Here is a tiny trained network, its code and every weight. The questions are about switching its units off for an input and a class, where a switched-off unit gives its printed mean instead of its output.

import numpy as np


def w(rows, s, z=0):
    codes = np.array(rows[::2]) - 128.0
    scale = np.full(codes.shape[1], s)
    scale[-1] = z or s
    return codes * scale


def norm(h):
    return h / np.sqrt((h * h).mean(-1, keepdims=True) + 1e-5)


def f(y):
    return y / 2 * (1 + np.tanh(0.7978845608 * (y + 0.044715 * y**3)))


def log_softmax(a):
    a = a - a.max(-1, keepdims=True)
    return a - np.log(np.exp(a).sum(-1, keepdims=True))


def net(x, mask):
    res = np.array(x, float).reshape(1, 5) / 4 @ E
    u = 0
    for l in range(3):
        y = f(norm(res) @ A[l][:, :-1].T + A[l][:, -1])
        res = res + np.where(mask[u : u + 11], y, B[l][:, -1]) @ B[l][:, :-1]
        u += 11
    return log_softmax(norm(res)[-1] @ U[:, :-1].T + U[:, -1])


A, B = {}, {}
E = w([
[104,54,211,164,139],'x0',
[185,116,254,127,15],'x1',
[15,210,88,154,85],'x2',
[83,134,203,55,98],'x3',
[120,216,38,103,48],'x4',
],0.0045)
A[0] = w([
[114,134,230,171,53,128],'0.n1',
[147,58,137,117,125,218],'0.n2',
[15,166,132,90,181,182],'0.n3',
[86,101,166,42,196,128],'0.n4',
[217,127,144,87,2,137],'0.n5',
[110,182,134,71,166,157],'0.n6',
[158,31,121,150,128,219],'0.n7',
[100,138,127,205,68,172],'0.n8',
[115,116,155,128,139,4],'0.n9',
[69,170,193,145,91,116],'0.n10',
[182,111,127,137,171,212],'0.n11',
],0.0096,0.0013)
B[0] = w([
[102,91,32,71,173,231],'0.n1',
[132,178,123,175,132,174],'0.n2',
[118,202,2,142,162,228],'0.n3',
[150,159,155,164,64,182],'0.n4',
[147,174,155,71,56,253],'0.n5',
[96,114,110,195,130,162],'0.n6',
[170,140,93,184,116,200],'0.n7',
[85,52,147,83,180,174],'0.n8',
[111,137,83,66,147,123],'0.n9',
[148,64,176,153,131,184],'0.n10',
[150,130,217,196,151,179],'0.n11',
],0.006,0.005)
A[1] = w([
[106,131,128,199,135,47],'1.n1',
[211,137,164,178,115,232],'1.n2',
[90,107,147,98,78,247],'1.n3',
[121,175,161,41,72,114],'1.n4',
[68,88,193,131,148,200],'1.n5',
[175,60,103,178,118,94],'1.n6',
[83,102,83,77,173,109],'1.n7',
[127,130,47,76,78,247],'1.n8',
[200,183,123,46,56,110],'1.n9',
[75,169,115,182,164,87],'1.n10',
[95,254,67,138,189,103],'1.n11',
],0.0092,0.0013)
B[1] = w([
[153,117,183,75,107,151],'1.n1',
[183,126,107,168,164,191],'1.n2',
[137,100,63,133,117,158],'1.n3',
[142,93,116,17,122,190],'1.n4',
[17,104,99,162,148,141],'1.n5',
[167,113,163,123,254,160],'1.n6',
[8,114,138,177,140,171],'1.n7',
[192,122,172,139,128,215],'1.n8',
[113,92,136,56,178,212],'1.n9',
[160,162,95,102,18,185],'1.n10',
[128,163,186,116,107,253],'1.n11',
],0.0064,0.0067)
A[2] = w([
[227,148,105,140,40,141],'2.n1',
[92,57,196,61,210,89],'2.n2',
[172,119,51,137,177,135],'2.n3',
[48,254,127,94,207,100],'2.n4',
[74,110,40,42,63,116],'2.n5',
[76,175,78,171,138,108],'2.n6',
[101,187,67,102,67,129],'2.n7',
[194,110,51,142,39,108],'2.n8',
[119,172,4,106,88,136],'2.n9',
[111,183,128,97,141,91],'2.n10',
[88,152,169,109,193,252],'2.n11',
],0.0075,0.0027)
B[2] = w([
[17,49,57,109,159,192],'2.n1',
[153,191,91,113,114,191],'2.n2',
[112,95,254,139,56,170],'2.n3',
[150,145,131,117,71,229],'2.n4',
[133,107,120,154,199,252],'2.n5',
[116,178,200,85,39,199],'2.n6',
[174,134,147,181,91,236],'2.n7',
[98,71,155,120,171,148],'2.n8',
[140,153,194,142,117,238],'2.n9',
[156,122,145,86,133,149],'2.n10',
[114,144,82,195,96,187],'2.n11',
],0.006,0.004)
U = w([
[182,112,164,247,189,208],'0',
[144,89,103,16,116,104],'1',
[20,81,90,169,136,8],'2',
[99,241,141,191,40,210],'3',
],0.013,0.0015)

Each question gives the input, the list of numbers given to net, and the class t.
The units are the neurons (one row each of A and B). Each row of codes is followed by its name. A weight is (code - 128) times the scale printed after its matrix; where a second scale follows, it is the last column's (A, B and U).
mask holds one flag per neuron, layer by layer. A switched-off neuron (its flag False) gives its mean, the last column of its row in B, instead of its output. The means were averaged over made-up inputs and are rounded, as every weight is.
A unit's drop is (log p(t) with every unit on - log p(t) with that unit switched off) / (log p(t) with every unit on - log p(t) with every unit switched off).
The circuit of an input: a set's keep is (log p(t) with only the set's units on - log p(t) with every unit switched off) / (log p(t) with every unit on - log p(t) with every unit switched off). Starting from the 12 units with the biggest drops (on a tie, the unit counted first), units are removed one at a time, each time the one whose removal leaves the highest keep (on an exact tie, the one counted first), for as long as the keep stays at least 0.8.
units of the circuit, in order: the units of the circuit, biggest drop first
unit that matters most: the unit with the biggest drop
k most important neurons: the k neurons with the biggest drops, biggest first
k most important neurons of layer l: the k neurons of layer l with the biggest drops, biggest first
drop when u is switched off: that unit's drop, to one decimal
input [-1,7,6,7,-6], class 2: units of the circuit, in order => (1.n5, 0.n1)
input [6,7,5,6,-6], class 2: most important neuron => (1.n5)
input [-3,-5,-5,5,5], class 3: 2 most important neurons of layer 0 => (0.n5, 0.n6)
input [-8,0,-8,-3,1], class 0: 2 most important neurons of layer 0 => (0.n11, 0.n1)
input [0,0,-8,3,1], class 0: 2 most important neurons => (0.n11, 1.n2)
input [1,5,8,6,1], class 2: 2 most important neurons of layer 0 => (0.n10, 0.n8)
input [5,0,4,-2,-6], class 2: 3 most important neurons => (1.n5, 0.n1, 1.n8)
input [5,3,8,-3,8], class 2: 2 most important neurons => (0.n10, 2.n5)
input [7,1,1,4,-3], class 2: 2 most important neurons => (0.n1, 1.n5)
input [-1,5,4,-1,2], class 1: drop when 0.n5 is switched off => 0.3
input [2,7,-7,-5,7], class 1: drop when 0.n5 is switched off => 0.5
input [7,-7,6,7,-7], class 3: drop when 0.n3 is switched off => 0.3
input [3,7,-3,-3,1], class 1: drop when 0.n5 is switched off => 1.2
input [-6,8,-1,-7,-2], class 1: unit that matters most => 0.n5
